Here is a tiny trained network, its code and every weight. The questions are about switching its units off for an input and a target symbol, where a switched-off unit gives its printed mean instead of its output.

import numpy as np


def w(rows, s, z=0):
    codes = np.array(rows[::2]) - 128.0
    scale = np.full(codes.shape[1], s)
    scale[-1] = z or s
    return codes * scale


def norm(h):
    return h / np.sqrt((h * h).mean(-1, keepdims=True) + 1e-5)


def f(y):
    return y / 2 * (1 + np.tanh(0.7978845608 * (y + 0.044715 * y**3)))


def softmax(a):
    e = np.exp(a - a.max(-1, keepdims=True))
    return e / e.sum(-1, keepdims=True)


def log_softmax(a):
    a = a - a.max(-1, keepdims=True)
    return a - np.log(np.exp(a).sum(-1, keepdims=True))


def net(x, mask):
    ids = ['ΠΣΦβεζηθψ'.index(c) for c in x.split()]
    T = len(ids)
    res = E[ids] + P[:T]
    u = 0
    for l in range(2):
        r = norm(res)
        for j in range(2):
            rows = slice(2 * j, 2 * j + 2)
            q, k, v = (r @ M[l][rows].T for M in (Q, K, V))
            z = softmax(np.where(np.tri(T) > 0, q @ k.T / 2**0.5, -1e9)) @ v
            o = O[l][rows]
            res = res + np.where(mask[u + j], z, o[:, -1]) @ o[:, :-1]
        u += 2
        y = f(norm(res) @ A[l][:, :-1].T + A[l][:, -1])
        res = res + np.where(mask[u : u + 16], y, B[l][:, -1]) @ B[l][:, :-1]
        u += 16
    return log_softmax(norm(res)[-1] @ U[:, :-1].T + U[:, -1])


Q, K, V, O, A, B = {}, {}, {}, {}, {}, {}
E = w([
[198,104,123,240,77,10,86],'Π',
[194,102,144,20,127,150,144],'Σ',
[191,96,222,75,124,146,151],'Φ',
[121,100,211,62,75,87,181],'β',
[48,137,195,143,252,127,185],'ε',
[131,101,130,16,71,99,173],'ζ',
[77,129,12,59,124,199,49],'η',
[168,117,143,59,203,65,32],'θ',
[90,119,226,137,31,191,57],'ψ',
],0.003)
P = w([
[92,3,106,120,142,130,118],'0',
[112,36,120,116,141,128,129],'1',
[119,61,128,108,136,130,132],'2',
[124,79,134,104,131,126,133],'3',
[129,94,138,102,130,126,134],'4',
[128,108,140,102,125,125,136],'5',
[136,121,147,100,126,123,136],'6',
[140,133,147,98,124,123,137],'7',
[144,146,147,99,121,125,140],'8',
[150,160,148,99,124,125,140],'9',
[153,175,149,100,121,125,144],'10',
[163,193,144,101,125,125,146],'11',
[163,213,144,105,122,125,154],'12',
],0.0044)
Q[0] = w([
[160,123,53,251,116,78,86],'0.h1',
[241,110,219,2,102,77,210],'0.h1',
[29,133,67,235,174,149,72],'0.h2',
[179,131,143,131,172,172,111],'0.h2',
],0.009)
K[0] = w([
[101,34,113,158,128,117,127],'0.h1',
[137,250,133,144,122,108,120],'0.h1',
[105,14,122,127,142,126,113],'0.h2',
[82,153,112,143,114,112,153],'0.h2',
],0.011)
V[0] = w([
[172,111,122,129,229,31,58],'0.h1',
[193,69,96,171,1,87,59],'0.h1',
[29,129,56,61,30,45,172],'0.h2',
[240,129,94,85,142,223,75],'0.h2',
],0.0027)
O[0] = w([
[16,189,166,166,88,48,19,255],'0.h1',
[133,157,226,6,245,86,75,71],'0.h1',
[241,138,251,210,244,206,50,237],'0.h2',
[61,135,206,147,114,20,170,195],'0.h2',
],0.0025,0.00082)
A[0] = w([
[145,86,126,138,174,131,123,56],'0.n1',
[106,185,133,149,182,76,73,33],'0.n2',
[176,116,145,147,172,116,124,96],'0.n3',
[125,190,74,111,141,142,95,64],'0.n4',
[126,127,72,125,190,125,93,82],'0.n5',
[134,133,164,143,164,116,130,98],'0.n6',
[176,139,151,143,114,142,124,78],'0.n7',
[113,130,123,115,116,134,137,109],'0.n8',
[92,80,128,146,118,145,127,38],'0.n9',
[114,131,121,109,68,98,135,110],'0.n10',
[72,111,141,210,119,128,68,71],'0.n11',
[117,160,92,166,137,187,157,86],'0.n12',
[170,70,57,191,78,104,175,126],'0.n13',
[118,102,102,122,125,187,172,118],'0.n14',
[165,165,127,166,117,93,157,111],'0.n15',
[89,136,6,253,84,133,152,2],'0.n16',
],0.0057,0.0033)
B[0] = w([
[116,203,123,76,94,165,171,65],'0.n1',
[218,117,99,99,174,148,182,113],'0.n2',
[61,132,136,114,119,171,171,133],'0.n3',
[102,129,222,154,77,112,123,19],'0.n4',
[96,115,119,148,61,123,131,51],'0.n5',
[86,132,106,143,138,130,153,153],'0.n6',
[71,117,156,128,109,175,141,101],'0.n7',
[142,127,134,122,131,114,117,104],'0.n8',
[148,163,187,60,114,116,131,24],'0.n9',
[189,109,148,145,130,84,124,182],'0.n10',
[173,75,208,91,177,174,142,79],'0.n11',
[166,118,157,75,142,77,118,2],'0.n12',
[135,147,96,251,152,152,137,33],'0.n13',
[189,134,143,169,161,123,112,157],'0.n14',
[117,90,187,86,164,141,92,114],'0.n15',
[61,108,229,21,145,211,201,43],'0.n16',
],0.0034,0.00074)
Q[1] = w([
[35,149,79,178,180,179,114],'1.h1',
[87,129,111,178,42,179,2],'1.h1',
[142,169,164,123,177,118,163],'1.h2',
[82,150,29,209,206,98,79],'1.h2',
],0.0096)
K[1] = w([
[121,52,89,156,113,145,126],'1.h1',
[74,93,127,111,141,139,74],'1.h1',
[119,181,151,130,196,115,180],'1.h2',
[93,2,126,134,186,125,119],'1.h2',
],0.0099)
V[1] = w([
[115,82,253,184,78,64,112],'1.h1',
[69,216,170,137,228,68,203],'1.h1',
[106,126,196,170,133,188,212],'1.h2',
[16,92,146,194,104,153,88],'1.h2',
],0.003)
O[1] = w([
[146,168,33,162,135,156,131,247],'1.h1',
[136,4,120,73,170,142,86,18],'1.h1',
[121,107,82,41,137,99,96,99],'1.h2',
[201,183,154,58,124,114,128,58],'1.h2',
],0.0044,0.0014)
A[1] = w([
[88,124,124,121,200,112,172,68],'1.n1',
[75,112,150,183,99,154,153,119],'1.n2',
[139,174,136,110,114,57,105,100],'1.n3',
[22,122,168,187,199,205,137,37],'1.n4',
[156,105,171,118,116,162,133,123],'1.n5',
[82,157,169,153,131,66,108,134],'1.n6',
[157,147,193,143,107,149,130,109],'1.n7',
[102,96,146,97,142,137,127,117],'1.n8',
[114,204,114,191,126,162,74,109],'1.n9',
[114,132,31,109,122,75,143,92],'1.n10',
[165,113,166,108,169,85,46,66],'1.n11',
[218,140,73,155,148,122,65,182],'1.n12',
[167,194,157,112,207,163,95,87],'1.n13',
[48,158,130,60,159,112,42,53],'1.n14',
[50,138,2,149,118,190,56,4],'1.n15',
[86,154,101,122,130,184,160,96],'1.n16',
],0.0072,0.0046)
B[1] = w([
[118,92,153,110,96,120,86,154],'1.n1',
[90,103,140,81,119,120,142,140],'1.n2',
[107,110,100,111,173,149,110,186],'1.n3',
[3,178,130,110,195,180,176,119],'1.n4',
[108,152,119,141,167,134,110,183],'1.n5',
[177,108,76,93,101,144,107,190],'1.n6',
[114,106,158,142,132,125,78,155],'1.n7',
[113,157,116,150,124,103,148,168],'1.n8',
[108,119,161,149,45,166,150,184],'1.n9',
[127,156,174,175,146,129,132,139],'1.n10',
[113,205,143,98,136,122,175,183],'1.n11',
[101,87,123,139,168,118,141,252],'1.n12',
[192,97,158,125,148,92,171,154],'1.n13',
[130,129,114,178,111,45,96,168],'1.n14',
[122,71,177,37,123,51,193,122],'1.n15',
[119,131,79,151,105,141,122,121],'1.n16',
],0.007,0.0027)
U = w([
[135,12,77,235,155,115,118,29],'Π',
[179,87,46,35,128,162,81,144],'Σ',
[156,205,2,174,114,194,144,116],'Φ',
[160,192,183,216,124,142,234,72],'β',
[2,156,125,117,164,180,148,249],'ε',
[197,191,168,34,136,194,191,79],'ζ',
[109,48,178,77,71,66,194,78],'η',
[117,195,84,141,107,18,82,214],'θ',
[152,126,223,144,164,143,26,148],'ψ',
],0.0086,0.0016)

Each question gives the input, a string of symbols that net reads in full, and the target symbol t.
The units are the heads (2 rows each of Q, K, V and O) and the neurons (one row each of A and B). Each row of codes is followed by its name. A weight is (code - 128) times the scale printed after its matrix; where a second scale follows, it is the last column's (O, A, B and U).
mask holds one flag per unit, layer by layer, with each layer's heads first. A switched-off unit (its flag False) gives its mean, the last column of its rows in O or B, instead of its output. The means were averaged over made-up inputs and are rounded, as every weight is.
A unit's drop is (log p(t) with every unit on - log p(t) with that unit switched off) / (log p(t) with every unit on - log p(t) with every unit switched off).
top k neurons: the k neurons with the biggest drops, biggest first
k most important neurons of layer l: the k neurons of layer l with the biggest drops, biggest first
which heads matter: for each layer, one digit per head in row order, 1 if its drop is at least 0.15 and else 0, layers parted by /
input Σ Φ Φ η ε Σ β ζ, target Φ: which heads matter	01 / 01
input β Φ Π θ ψ ζ ε ζ, target Π: which heads matter	10 / 00
input η ε η β, target ψ: which heads matter	01 / 01
input Σ Σ ζ η Σ Φ β Π θ β Φ, target Φ: which heads matter	00 / 11
input Σ Π Σ Σ θ ε Π ζ, target θ: which heads matter	10 / 10
input Σ η Σ, target ψ: which heads matter	00 / 11
input Π ε ψ ψ Φ Π ε, target ψ: top 3 neurons	[1.n1, 1.n10, 0.n12]
input ζ θ θ θ Σ θ ζ η ε θ Π ε, target θ: top 2 neurons	[0.n12, 0.n15]
input Φ ε Φ ψ Φ ψ Σ Φ β, target β: which heads matter	10 / 11
input θ Π Σ η Π ε Φ Π β θ β β ζ, target Φ: which heads matter	11 / 01
input Φ θ Φ, target Σ: which heads matter	11 / 01
input θ ε Π ε η Π Σ θ ζ Σ ζ β, target ε: top neuron	[0.n15]
input Π Π ψ ψ Φ ζ, target β: which heads matter	10 / 01
input β Σ Π Π θ, target θ: which heads matter	10 / 00
input Σ β ε ζ ε ψ ζ Σ θ η, target η: top neuron	[1.n15]
input η ε ψ ε Σ Σ θ ζ, target Σ: which heads matter	10 / 01
input ψ ε ε ζ, target Π: which heads matter	10 / 00
input ψ η Φ, target ψ: top 3 neurons	[1.n7, 1.n11, 1.n6]
input Π Σ Σ, target η: 2 most important neurons of layer 0	[0.n11, 0.n15]
input ε Φ ψ Π Π ζ ζ, target ε: 2 most important neurons of layer 0	[0.n11, 0.n15]
input ζ η θ η, target η: top 2 neurons	[1.n9, 1.n15]
input θ Φ θ η Π Φ θ ε Π Φ ζ ζ, target ε: most important neuron of layer 1	[1.n6]
input θ Φ ψ η θ ψ ζ Σ, target ε: top 2 neurons	[0.n11, 1.n6]
input ζ β ε Σ Π β ε, target ζ: top 2 neurons	[1.n13, 0.n12]
input θ Φ Φ θ ζ Φ Σ, target β: top 3 neurons	[1.n6, 1.n10, 1.n12]
